Look-ups in named tables: a row name and a column name give one cell, copied from the table.

Table mis
	tud	fel	finepeb	beso	nuvago	pamonu	rodu	bet	belal
mem	4285	3539	2201	4120	4020	4961	1441	2833	5586
ruf	3379	4113	935	5033	1108	4207	1481	4624	3702
bifaka	3368	3188	1514	5575	3815	5248	3641	2840	2669
damir	1846	4522	477	7929	4387	8043	3798	3195	3430
bunotum	3104	3864	2311	5532	3183	5513	3318	3399	3032
tid	3162	3961	775	3874	2591	5084	1950	3225	3192
ketet	3875	3712	990	4335	3861	4298	1376	2878	3474
rap	3614	4770	854	4547	1907	4011	2146	4150	3911
kosovud	3452	4518	1625	3874	967	3944	1507	3297	3979

What is the bet of mem in mis?
2833
What is the pamonu of rap in mis?
4011
What is the belal of ruf in mis?
3702
What is the tud of ruf in mis?
3379
What is the tud of damir in mis?
1846
What is the nuvago of bunotum in mis?
3183
What is the rodu of damir in mis?
3798
What is the beso of ruf in mis?
5033
What is the rodu of mem in mis?
1441
What is the finepeb of bunotum in mis?
2311
What is the finepeb of ruf in mis?
935
What is the finepeb of mem in mis?
2201
What is the fel of damir in mis?
4522

mur:
fields: fugu, rezin
tig: [170, 152]
gesa: [148, 208]
teg: [143, 145]
kip: [167, 106]
dad: [150, 106]
mivul: [119, 27]
gorovut: [185, 181]
kaz: [188, 226]
kere: [206, 122]
gipesad: [192, 132]
bibugo: [143, 107]
pep: [254, 174]
kon: [174, 148]
lalo: [171, 37]

fugu of gorovut = 185
rezin of bibugo = 107
rezin of kip = 106
fugu of teg = 143
rezin of mivul = 27
fugu of tig = 170
rezin of gesa = 208
rezin of lalo = 37
Row with the largest fugu: pep

lal:
fields: tisorod, tok, duzoro, mevaf, kezi, ronakar
vupaker: [-0.361, -0.075, -0.007, -0.169, 0.113, 0.065]
fupo: [-0.064, -0.286, 0.684, -0.489, -0.808, -0.216]
letifi: [-0.454, 0.333, 0.118, -0.095, -0.227, -0.167]
kidokes: [-0.368, -0.267, -0.806, -0.109, -0.513, -0.812]
vip: [-0.067, 0.458, -0.183, -0.349, -0.397, -0.203]
sopas: [-0.235, -0.519, -0.105, -0.207, -0.331, -0.361]

mevaf of fupo = -0.489
ronakar of sopas = -0.361
tisorod of vupaker = -0.361
duzoro of letifi = 0.118
tisorod of fupo = -0.064
tisorod of sopas = -0.235
mevaf of letifi = -0.095
ronakar of vupaker = 0.065
tok of vupaker = -0.075
duzoro of sopas = -0.105
kezi of fupo = -0.808
tok of kidokes = -0.267
tok of sopas = -0.519
kezi of kidokes = -0.513
duzoro of vip = -0.183

gev =
          zab    sogi  fatozib   sabuf     pap     nud     bup   supar
sedu   -53136  -74619   -63176  -40880  -57364  -44445  -55045  -57303
fabul   -1061  -12076      478  -69235   99568   -3846   -2150  -37781
fol    -67382  -66270   -53451  -61675  -63817  -55743  -55130  -55971

nud of fol: -55743
supar of fabul: -37781
zab of fol: -67382
pap of sedu: -57364
sogi of fabul: -12076
zab of sedu: -53136
sogi of sedu: -74619
sabuf of sedu: -40880
fatozib of fol: -53451
pap of fabul: 99568
supar of fol: -55971
bup of fabul: -2150
zab of fabul: -1061
fatozib of fabul: 478
nud of sedu: -44445
Row with the largest pap: fabul

pib
|  | lired | sonunik | negupek | petefaz | mul | tidig | rezur |
|---|---|---|---|---|---|---|---|
| zuvilu | 5126 | 5147 | 5194 | 5084 | 5160 | 5115 | 5098 |
| pizos | 4548 | 6712 | 3214 | 6667 | 7263 | 4149 | 1743 |
| voforug | 5005 | 5141 | 5076 | 5082 | 5284 | 5165 | 5218 |
| sotedo | 1489 | 4088 | 5237 | 7105 | 7644 | 6440 | 4673 |
| sureleb | 9366 | 5017 | 5044 | 6746 | 2508 | 6746 | 3581 |
| zam | 8642 | 4589 | 2741 | 3656 | 4078 | 6750 | 5697 |
| faduf | 7065 | 4499 | 1418 | 1928 | 5185 | 4186 | 8330 |
| nemevo | 5012 | 5122 | 5109 | 5187 | 5257 | 5104 | 5163 |
| zug | 4806 | 4915 | 4934 | 4972 | 5572 | 5286 | 5310 |
| gasav | 8059 | 5171 | 3793 | 6879 | 3980 | 7693 | 4412 |
| dalofo | 5087 | 5083 | 5014 | 5251 | 5221 | 5286 | 5299 |
| senafi | 7368 | 4197 | 2307 | 4418 | 5147 | 6307 | 6655 |

zuvilu, negupek => 5194
zug, sonunik => 4915
voforug, negupek => 5076
sureleb, sonunik => 5017
zam, negupek => 2741
sureleb, tidig => 6746

lof
|  | kat | piradu | nota | fonafe | toladu |
|---|---|---|---|---|---|
| larimel | 190 | 156 | 162 | 155 | 101 |
| gop | 97 | 177 | 158 | 147 | 106 |
| vafe | 136 | 158 | 149 | 191 | 49 |
| pimel | 194 | 170 | 191 | 225 | 131 |

fonafe of larimel = 155
nota of pimel = 191
piradu of vafe = 158
kat of larimel = 190
fonafe of gop = 147
toladu of larimel = 101
kat of gop = 97
kat of vafe = 136
piradu of pimel = 170
nota of larimel = 162
fonafe of vafe = 191
toladu of gop = 106
nota of gop = 158
toladu of vafe = 49
toladu of pimel = 131
kat of pimel = 194
piradu of gop = 177
fonafe of pimel = 225

vetad:
         zer  fur  vevor  dopul  dar  firubur  lan  gamo
disizep   79   57     99    191   65       86  188   239
tib      129  130    128    137  134      129  131   128
kovo      78   60     74    152   96       97  176   238
lipotu   137  123    126    125  132      123  129   133
vamedig  199  167    180     89  171      155  216   143
nos      153  189    195    125  187      223  214    70
binumaf  155  160    161    139  161      178  175    81
gal      208  193    179     85  204      202  205   119
kililun  132  125    130    114  134      124  123   120
nusuzod  139  126    127    128  135      110  124   112
zes      185  197    196     91  185      196  137    70
ruv      135  130    125    126  128      128  132   132
kek      176  132    142    129  140      124  119    75

What is the vevor of nos in vetad?
195
What is the gamo of disizep in vetad?
239
What is the fur of kovo in vetad?
60
What is the firubur of vamedig in vetad?
155
What is the vevor of kek in vetad?
142
What is the zer of gal in vetad?
208
What is the dopul of zes in vetad?
91
What is the vevor of kililun in vetad?
130
What is the gamo of vamedig in vetad?
143
What is the gamo of kek in vetad?
75
What is the zer of nusuzod in vetad?
139
What is the lan of disizep in vetad?
188
What is the dar of nos in vetad?
187
What is the gamo of kililun in vetad?
120
What is the firubur of lipotu in vetad?
123
What is the lan of lipotu in vetad?
129
What is the dar of nusuzod in vetad?
135
What is the dopul of ruv in vetad?
126
Row with the largest fur: zes

porive =
	mugagis	fufiv	lak	lel	minev	tuk	zogusul	sibed	sapog	kefef
mir	145	194	128	160	136	175	144	192	86	77
fuz	163	205	165	151	170	175	55	199	112	124
vogot	165	202	160	143	169	180	57	196	111	122

mir, fufiv: 194
vogot, sapog: 111
fuz, mugagis: 163
mir, lel: 160
vogot, sibed: 196
vogot, lak: 160
vogot, kefef: 122
fuz, kefef: 124
vogot, mugagis: 165
mir, tuk: 175
mir, sapog: 86

geg
|  | tozip | vofelis | nug |
|---|---|---|---|
| nubi | 6.78 | 5.12 | 9.47 |
| ropab | 4.95 | 5.61 | 4.03 |
| noku | 3.79 | 5.67 | 2.99 |
| det | 1.93 | 3.55 | 9.18 |
| sorogo | 8.20 | 5.78 | 8.11 |
| sufesi | 5.55 | 4.88 | 9.02 |
| mepe | 8.87 | 7.86 | 4.68 |

nubi, tozip: 6.78
noku, vofelis: 5.67
nubi, vofelis: 5.12
noku, tozip: 3.79
mepe, vofelis: 7.86
ropab, tozip: 4.95
sorogo, tozip: 8.20
ropab, nug: 4.03
noku, nug: 2.99
sorogo, vofelis: 5.78
sorogo, nug: 8.11

kitope:
	velop	lanod
zoz	43	84
ledon	65	43
sete	53	84
nem	39	89
kubafo	24	71
fav	41	35
puzozi	72	79

nem, velop: 39
zoz, lanod: 84
fav, lanod: 35
fav, velop: 41
zoz, velop: 43
puzozi, lanod: 79
sete, velop: 53
ledon, velop: 65
nem, lanod: 89
kubafo, velop: 24
puzozi, velop: 72
sete, lanod: 84

Table pubute
         sefis  reroli  rovodug  fup  sobafo  laso  bup
fekiped     98     105      135  109     122   101   82
nitef       56     115       81   70      14   128   92
zikas      145      69      129  129     196    55   91
nozo        90      99      105  100     106    98   96
nus        114      94      153  127     173    84   81
viba        71     114      116   94      83   111   91

fup of fekiped = 109
sobafo of nitef = 14
laso of fekiped = 101
bup of nitef = 92
sefis of nitef = 56
sefis of nus = 114
rovodug of viba = 116
bup of fekiped = 82
fup of viba = 94
sobafo of viba = 83
reroli of nozo = 99
bup of viba = 91
fup of zikas = 129
Which row has the largest sobafo? zikas

